In the rows, 128 means zero.
Each row of numbers stands for one thing and depends on some of the facts below. Use the named rows to name the rest.

Facts:
z159: ξ 916; Ω a; θ zepas
z715: ξ 666; Ω d; γ z428, z615; θ gremas
z66: ξ 666; Ω b; θ zepas
z74: ξ 70; Ω a; γ z859; θ gremas
z929: ξ 666; Ω a; γ z414, z466, z428, z825; θ kovak
z838: ξ 723; Ω c; θ zepas
z791: ξ 666; Ω d; γ z66; θ gremas
z816: ξ 70; Ω e; θ gremas
z493: ξ 666; Ω b; θ gremas
z570: ξ 666; Ω d; γ z562; θ kovak
z509: ξ 666; Ω e; γ z210, z893, z466, z493; θ gremas
z428: ξ 723; Ω a; θ gremas
z672: ξ 666; Ω a; θ kovak
z941: ξ 70; Ω a; γ z580, z681; θ kovak
z482: ξ 723; Ω c; θ gremas
z444: ξ 402; Ω c; θ kovak
z584: ξ 916; Ω b; γ z549, z159, z417; θ gremas
z30: ξ 666; Ω a; γ z247, z921; θ gremas
z752: ξ 723; Ω c; θ gremas
z651: ξ 666; Ω f; γ z422, z859, z660, z672, z199; θ gremas
z307: ξ 402; Ω e; γ z97, z838, z745, z324, z231, z488; θ zepas
z199: ξ 916; Ω a; θ gremas
z236: ξ 723; Ω a; θ gremas
z190: ξ 666; Ω e; γ z431; θ zepas
z488: ξ 916; Ω a; θ zepas
z432: ξ 666; Ω d; θ gremas
z639: ξ 70; Ω e; γ z24, z403; θ kovak
z65: ξ 70; Ω c; θ kovak
z568: ξ 666; Ω e; θ zepas
z861: ξ 916; Ω a; θ kovak
z106: ξ 70; Ω a; γ z231; θ gremas
z893: ξ 402; Ω b; θ zepas
z661: ξ 666; Ω a; θ kovak
z324: ξ 70; Ω a; θ kovak
z502: ξ 916; Ω d; θ gremas
z901: ξ 916; Ω e; θ kovak
z549: ξ 70; Ω d; θ gremas
z980: ξ 666; Ω f; θ kovak
z681: ξ 70; Ω c; θ gremas
z654: ξ 916; Ω c; γ z797, z485, z969, z488; θ gremas
z406: ξ 666; Ω b; γ z5, z580; θ gremas
z114: ξ 70; Ω a; θ zepas
z5: ξ 723; Ω e; θ gremas
z492: ξ 666; Ω f; θ zepas
z145: ξ 666; Ω d; θ zepas
z133: ξ 70; Ω f; γ z3, z403; θ zepas
z788: ξ 402; Ω b; θ gremas
z767: ξ 723; Ω e; θ gremas
z966: ξ 666; Ω f; γ z432, z431; θ kovak
z247: ξ 666; Ω b; θ kovak
z799: ξ 666; Ω f; γ z66; θ kovak
z231: ξ 70; Ω d; θ kovak
z797: ξ 723; Ω b; θ gremas
z946: ξ 916; Ω a; γ z428, z482, z765; θ zepas
z210: ξ 916; Ω a; θ kovak
z908: ξ 666; Ω a; γ z5; θ kovak
z921: ξ 666; Ω a; θ gremas
z329: ξ 666; Ω a; γ z145, z279; θ zepas
z883: ξ 666; Ω b; θ gremas
z430: ξ 916; Ω c; γ z12, z130, z166, z548, z488; θ gremas
z562: ξ 666; Ω c; θ kovak
z612: ξ 70; Ω e; γ z562, z684; θ gremas
z24: ξ 666; Ω c; θ kovak
z350: ξ 402; Ω b; θ kovak
z141: ξ 70; Ω c; θ gremas
z302: ξ 402; Ω c; γ z797, z502; θ kovak
z837: ξ 666; Ω a; γ z111, z166, z684, z770; θ gremas
z111: ξ 666; Ω d; θ gremas
z134: ξ 916; Ω b; γ z466; θ kovak
z104: ξ 666; Ω d; γ z580; θ gremas
z777: ξ 666; Ω a; γ z350, z236; θ gremas
z773: ξ 723; Ω a; θ gremas
z466: ξ 70; Ω c; θ kovak
z367: ξ 666; Ω c; θ gremas
z397: ξ 70; Ω f; γ z318; θ zepas
z642: ξ 666; Ω b; γ z439, z773; θ zepas
z563: ξ 916; Ω a; γ z432, z861; θ zepas
z539: ξ 723; Ω b; γ z466; θ kovak
z745: ξ 666; Ω e; θ kovak
z221: ξ 402; Ω c; θ gremas
z834: ξ 666; Ω a; γ z838, z980; θ kovak
z130: ξ 666; Ω f; θ zepas
z660: ξ 916; Ω d; θ gremas
z101: ξ 70; Ω f; γ z555, z580, z350, z492, z233, z271; θ kovak
z378: ξ 402; Ω b; γ z65, z643, z653, z992; θ kovak
z580: ξ 666; Ω a; θ zepas
z12: ξ 666; Ω c; θ zepas
z36: ξ 723; Ω d; γ z660, z444, z279, z15; θ gremas
z15: ξ 402; Ω b; θ gremas
z643: ξ 402; Ω d; θ gremas
z166: ξ 666; Ω a; θ gremas
z97: ξ 666; Ω f; θ kovak
z684: ξ 723; Ω c; θ kovak
z403: ξ 70; Ω d; θ gremas
z485: ξ 70; Ω a; θ gremas
z874: ξ 70; Ω a; γ z883, z114; θ zepas
z3: ξ 723; Ω f; θ kovak
z825: ξ 723; Ω a; θ kovak
z757: ξ 402; Ω a; θ gremas
z749: ξ 723; Ω c; γ z432, z279, z221; θ gremas
z674: ξ 70; Ω b; θ kovak
z770: ξ 402; Ω e; θ kovak
z265: ξ 70; Ω d; γ z672, z66, z980, z15; θ zepas
z913: ξ 70; Ω a; γ z883, z493; θ gremas
z163: ξ 666; Ω e; γ z141, z767, z15; θ zepas
z615: ξ 723; Ω a; θ kovak
z431: ξ 666; Ω b; θ zepas
z318: ξ 916; Ω f; θ kovak
z328: ξ 70; Ω f; γ z159; θ gremas
z443: ξ 666; Ω b; θ kovak
z439: ξ 723; Ω b; θ kovak
z555: ξ 402; Ω b; θ kovak
z532: ξ 916; Ω e; θ kovak
z693: ξ 916; Ω c; γ z170, z145; θ zepas
z662: ξ 666; Ω b; θ zepas
z414: ξ 916; Ω b; θ kovak
z233: ξ 666; Ω f; θ gremas
z100: ξ 916; Ω c; γ z417; θ gremas
z969: ξ 70; Ω e; θ kovak
z859: ξ 723; Ω b; θ zepas
z306: ξ 666; Ω b; γ z752; θ gremas
z417: ξ 70; Ω a; θ gremas
z992: ξ 666; Ω e; θ zepas
z271: ξ 666; Ω a; θ gremas
z765: ξ 666; Ω d; θ gremas
z274: ξ 666; Ω b; γ z660, z443; θ gremas
z653: ξ 666; Ω a; θ kovak
z644: ξ 666; Ω d; γ z279; θ kovak
z279: ξ 916; Ω b; θ zepas
z965: ξ 666; Ω b; γ z969; θ gremas
z78: ξ 666; Ω a; γ z318, z247, z367, z661; θ gremas
z759: ξ 70; Ω a; γ z674, z15; θ zepas
z91: ξ 666; Ω d; γ z674, z130, z568; θ zepas
z170: ξ 916; Ω f; θ kovak
z132: ξ 666; Ω c; θ kovak
z976: ξ 402; Ω b; γ z65, z482; θ kovak
z422: ξ 723; Ω c; θ gremas
z548: ξ 70; Ω f; θ gremas

Some things and their rows:
z439: [ 82  98 161 141 121 135  10 210  90 180 226 105  84 145 177 106  99 100
 138  96 144 137 121 127 138 146  91 210 107 115 106 145 117  33  96 114
 112 131 120 131 141 119 154 130 130 123 159 101]
z492: [132 138 152 139 135 127 105 147  94 148 153 115 130  93  85 164  99 133
 144 138 125 124 126 147 132 114 129 126 130 105 145 117 157 141 150 133
 116 118 117 173 118 120 128 126 153 126  91 116]
z15: [132 137 147 102 103 140 109 173 132 136 147 130 142 121 115 125 103 124
  99 122 182 142 142 126 110 118 149 148 117  99 121 124 150 135 136 145
 146 117 137 186 161 103 179 129 137 128 138 123]
z307: [127 112 104 114 122 153 146 133 117 125 109 131 128  91 114 150 125 135
 107 143 100 113 142 120 115 201 132 133 112 145 161 139 103 160 105 155
  88 101 159 181 141 129  92 152 176  80 130  96]
z422: [128 109 164 149 128 126  89 150 120 138 146 124 119 147 129 140  92 111
 117 111 152 104 143 115 110  69 113 164 159 161 102 144 115 117 106 119
 165 116 109 173 126 100 127 105 117 140 125 124]
z428: [ 94  79 166 151 160 135 140 156  98 121  76 118 105 154 124 174  61 114
 156 113  97 131 143 129 145  82 127 142 211 180  98 155 119  99 108 141
 144 112 109 126  97  99  88 111  82 169 109 157]
z482: [132 119 174 147 130 119  85 178  90 141 132 132 126 140 123 150  80 116
 125 120 147 122 126 129 142  80 109 153 175 178 100 153 129 101 129 142
 155 123 109 148 135 108 125 111 134 140 123 149]
z752: [122 112 167 153 140 121  87 185  98 139 146 124 120 154 132 151  69 119
 127 111 148 128 125 134 158 102 105 155 174 187 100 151 120  85 122 137
 144 122 114 142 138 109 134 112 134 141 132 144]
z318: [133 127 159  92 112 133 132 123 144 131 109 162 168  76  90 155 114 127
 114 150 142 141 155 100  57 102 160 130  96  93 132 145 116 192 130 166
 166 130 167 184 115 105 135 121 146 121  96 116]
z563: [105  67  81 113 140 173 198 102 140  98  81 118 124 150 109 132 113 128
 100 115  79 149 185 137 144 167 148 112 149 125 142 158 116 112 115 141
 121 114 145 147 110 106  66 132 114 137 151 139]
z3: [103  97 147 156 118 128  78 136 125 145 186 111  90 130 141 131 125  94
 121 109 128  90 151  86  49 105 115 201  94  95 119 143  84 121  63 121
 152 119 127 161 116 123 117 116 110 122 122  51]
z397: [188 129 108 135 125 134 146  77 136 115 124 126 165 105  46 135 147 121
 110 134 125  96 148 119 100 136 131  97 121 122 157 134  90 176 139 150
 149 145 121 182 109 130 121 116 164  90  99 108]
z367: [154 129 160 135 130  98 151 104 140 100 122 127 148 131  85 134 105 132
 109 126 154 107 153 127  96  66 157 106 153 120 115 110 149 183 141 116
 179 139 113 208 120 117 150 106 134 150  80 118]
z969: [109 129 160 135 129 114  97 130 102 152 116 110 125  68 141 151 108 139
 153 144 106 134 107  94  84 146 148 145 107 129 138 111 125 150 104 143
  98 128 155 174 124 138 119 129 135 123  81  85]
z777: [124  81 123 131 160 112 187 108 129  86  78  98 104 154 106 127  83 112
 139 106  88 126 150 146 156 164 163  85 192 171 147 126 116 113 140 121
 131 137 113 138 102 110 101 127 109 144 107 151]
z5: [125 123 169 155 136 117  99 165  82 137 103 130 121 100 131 190  85 123
 145 143 122  99  95 102  97 115 117 167 152 192 122 137  97 152  92 157
 119  90 135 168 129 125 105 118 137 103  92 103]
z773: [ 50  62 139 159 152 152 110 185  92 136 132  74  50 182 196 132  74 106
 155  90  88 144 144 131 156 146 125 186 185 159 104 145 130  26  65 107
  97  98 105 119 122 114  97 131  56 175 147 103]

Which thing is each row?
No name comes twice in this set of rows, the named rows included.
[ 92  91 157 134 158 117 174 132 114 114  78 101 115 134 117 150  81 131
 159 113  95 146 150 139 128 114 174 107 191 137 129 118 155 127 136 116
 127 132 109 152  99 105 117 117  86 171  91 136] : z271
[118 117 146 106 117 140 132 152 139 120 127 127 138 134 125 120 100 131
  91 120 154 153 157 121 113 109 156 140 138 119 117 130 145 131 126 135
 138 122 141 187 155  99 149 130 123 145 139 130] : z221
[ 93 110 142 137 129 114  99 107 149 131 186 101  93 132 149  87 128 113
 105  97 124 122 164 114  69 109 152 152 102  68 128 108 143 115  93  77
 142 154 134 185 119 120 134 120 114 153 111  61] : z24
[120 120 145 159 138 139  92 139 100 141 172 134 125 139 110 147 105 117
 115 119 127 113 155 131 123  70  83 164 140 138 113 154 136 111 106 119
 152 123 108 158 123 115 105 108 129 145 124 120] : z838
[170 112 128 150 117 122  95 152 115 130 153 115 117 158 115 137 107 100
 108 115 149  76 130 118 110 150 106 156 134 179 138 148  60 122 114 148
 157 126 121 163 136 122 124 122 153  75 138 113] : z36
[154 142 132 135 129 129 103 137 115 144 185 118 130 120  85 112 127 127
 114 118 139 113 133 145 140 134 111 121 120 104 147 125 144 119 153 123
 132 142 114 171 132 112 153 130 175 106 128 112] : z662
[ 96 101 142 139 162 138 171 114 108 121  95 110 113 128  97 164  89 142
 154 121  69 142 163 157 150 106 146 100 179 117 135 135 170 116 134 118
 115 129 113 149  89 115  89 114 101 171  91 133] : z580
[120 103 101 142 127 141  68 178 119 157 228  78  79 162 146  82 132 111
 105  92 132 123 131 167 181 222 105 149 106 107 150 118 146  33 139  97
  76 137 112 144 166 114 152 156 166 109 170 101] : z642
[ 87 127 163 103 125 138 112 151 117 144 101 137 127  70 146 156 103 135
 133 147 121 145 125 102  75 154 156 155 105 118 132 129 128 157  98 154
  96 108 182 177 130 129 108 142 144 125 102  98] : z770
[132  81 116 134 154 129 177 114 120  96  66 102 121 165 114 125  93 124
 147 112  81 137 139 136 163 175 165  85 197 171 142 125 104 102 142 144
 127 144 122 140 105 108  98 128 105 147 119 159] : z913
[114 140 159 144 142 117 114 149  80 151 114 115 125  63 113 183  99 148
 161 153 101 128  96 138 124 146 122 128 143 135 145 116 163 145 136 144
  84 101 129 173 119 137 115 129 161 113  75 104] : z992
[171 116 113  96 103 137 118 165 144 130 146 128 151 149 111 101 104 111
  76 116 179 133 139 130 147 182 141 127 124 142 141 134  94 120 146 161
 146 129 143 172 164  97 160 141 173  87 163 148] : z584
[156 100 132 157 130 121 110 133 130 113 150 119 116 174 112 111 107  98
  95 100 143  96 142 121 129 129 109 143 162 189 130 156  70 103 112 133
 165 139 120 161 128 112 107 115 150 100 143 133] : z749

The same things again, as new rows of numbers:
Known rows:
z568: [132 112  91 176 161 160 121 183 107 145 147 125 164 171 135 114 165 106
 145  80  99 134 108 146 104 147 125 150 112  87 129 106 160  48 163 168]
z24: [128 160  95 108 151 151 152 123 116 113 147 129 158 125 108 122 113  97
  97 123 134 147 124 160 141 153 116 113 144 141 113 128 120 163 120 104]
z883: [180 120  96 148 146 168 130 145  60 100 146 124 169 112 103 125 124 108
  96 109 132 151 139 146  96 104 143 110 118 124 104 137 142  90 155 139]
z921: [163 130  98 106 167 127 133 120 103 109 141 148 167 107 130 133 118 106
 127 110 126 147 121 160 129  90 131 116 152 134 106 149 144 116 113  95]
z329: [184 146 111 107 159 175 115 145 133 160 102 159 150 123 153 114 153  87
  98 102 109 130  84 133 144 112 100 157 139  86 116  96 167 130 138  80]
z791: [181 119 135 131 173 174 102 119 109 128 130 137 149 101 116 144 165 131
 132  92  96 140 104 140 106 114 129 144 114  68 102 139 159  17 162 111]
z145: [166 110  97 182 175 187 102 169  90 138 115 126 166 139 158 127 139  98
 152  97  92 126 112 130  96  66 127 161 128  87 112 110 165  66 174 132]
z674: [ 92  77 122 164 152 175 110 132 101 121 139 120 121 118 137 135  98 128
  87  90 124 133 133 132  96 169 125 107 128  95 101 137 145  77 156 131]
z466: [ 83 109  84 153 120 173 156 115  92 121 135  93 131 120 114 102  86 105
  99 132 147 132 147 153 151 136 128  98 160 156  99 129 141 184 122 105]
z133: [141  69  97 132 121 147 129 149  97 175 114 128 136 152 150 105 129 117
  54  97 131 104  89 117 130 144 114 117 126  93 117 117 191 154 127 133]
z612: [149  89 124 157 119 155 120 141 120 138 165 117 144 140 114 128 163 154
 118 110 153 126 107 119 109 171 150 109  93  94 108 152 178  73 125 166]
z3: [125 151  99  92 164 170 135 135 118 130 136 131 151 153  80 115 141 106
 152  91 126 136 148 123 115  92 132  92 128 139 122 144 147 118 134 100]
z684: [ 90 162 106 100 159 144 149 161 135 125 150 155 159 185  90 126 109 101
 144  90 123 145 150 136 123 137 131  87 128 160 128 145 137 179 112  93]
z236: [146 155 105  95 167 157 123 148 126 114 129 140 167 135  92 123 129 109
 155  96 130 129 150 128 127  64 131  98 134 163 109 149 167 137 113  74]
z428: [136 142  88  98 165 166 131 152 103 111 116 137 171 149 102 110 131 102
 185 113 139 134 155 131 122  54 131  98 147 179 106 159 156 153 120  81]
z859: [141 133 107 134 167 194 116 186 106 137 114 142 151 183 137 112 140  94
 103  62  93 130 147  99  82  87 124 114 116 108 127 111 153 100 163 125]
z134: [190  97 116 155 131 160 137 114  63 124 149  92 153 108  96 129 138 123
  76 113 160 136 109 125 112 125 134 109 108  99  96 124 176 125 144 147]

Rows to name:
No name comes twice in this set of rows, the named rows included.
[105 144 114 127 176 118 129 161 133 128 147 160 175 136 113 138 102 116
 188 109 110 152 118 166 123 141 123 118 135 132 111 158 138 119 121  78] : z166
[176 128 133 134 143 136 128 162  92 127 154 141 167 115 101 139 141 133
 101  90 120 158 101 148  97 166 136 116  96  99 111 140 151  77 148 122] : z965
[ 94  91 103 142 149 156 116 114 115 121 121 119 145 119 130 128  95 125
 141 134 139 123 132 148 136 112 124 108 151 141  93 150 153 136 114 103] : z417
[146 126  90 114 150 181 120 145  96 112 134 119 151 171  69 113 181 119
 168  69 125 143 163 132  95  74 150 104 108 152 115 153 160  58 145 146] : z5
[ 65 119 102 166 180 116 129 182 138 156 144 125 168 168 161 137  65 105
 188 114 110 122  95 148 127 164 101 131 144 105 108 123 172 157 128 107] : z488
[169 119 122 126 163 189 115 130  86 114 135 134 137  97 136 136 138 103
  66  90 100 153 132 138  93 123 128 126 124  95 107 131 128  31 169 130] : z443
[114 170 122 118 182 176 112 126 135 115 138 156 148 113 148 140 117  97
 142 129  93 148 120 159 132 122 115 136 151 114 107 124 126  89 144  75] : z672
[154  82 132 165 148 195 101 154 123 175 119 121 133 155 152 120 149 131
 100 104 117 103  79  96 105 137 125 151 104  49 108 100 200  72 166 119] : z265
[135 123 132 130 140 174 111 115 148 138 123 149 124 113 162 123 124 132
 104 141 132 120 108 120 141 129 128 109 143 110  96 135 168 128 110  87] : z74
[120 102 118 128 148 153 110 143 148 181 112 137 125 150 184 113 118 119
  93 103 117 103  77 124 140 147  98 134 136  76 114 110 173 142 120 103] : z759
[166 121 112 158 180 183  97 130  93 112 133 137 151 118 128 142 142 111
 162  99  98 154 133 144  96  81 138 139 127 104  93 140 139  35 167 125] : z432
[148 113 113 108 158 177 137 141  91 116 139 116 147 170  71 124 140 107
 102  67 122 139 153 116  94  86 132  93 100 130 113 146 154  86 154 119] : z439
[ 84  60 112 178 164 155 116 140 114 135 149 110 149 168 117 145 100 143
 179  95 131 118 120 134  88 141 141 111 112 102  97 161 166  23 154 124] : z231
[139 129 104 117 134 158 125 136 121 159 126 128 131 128 180 100 131 100
  37 118 124 127  86 121 157 160  94 129 141  95 118  97 160 184 117 116] : z693
[136 130 132 186 177 190  88 131 106  98 131 109 147 114 161 138 122 129
 159 126 116 148 128 119 102  98 135 140 127  86  90 131 156  61 169 133] : z660

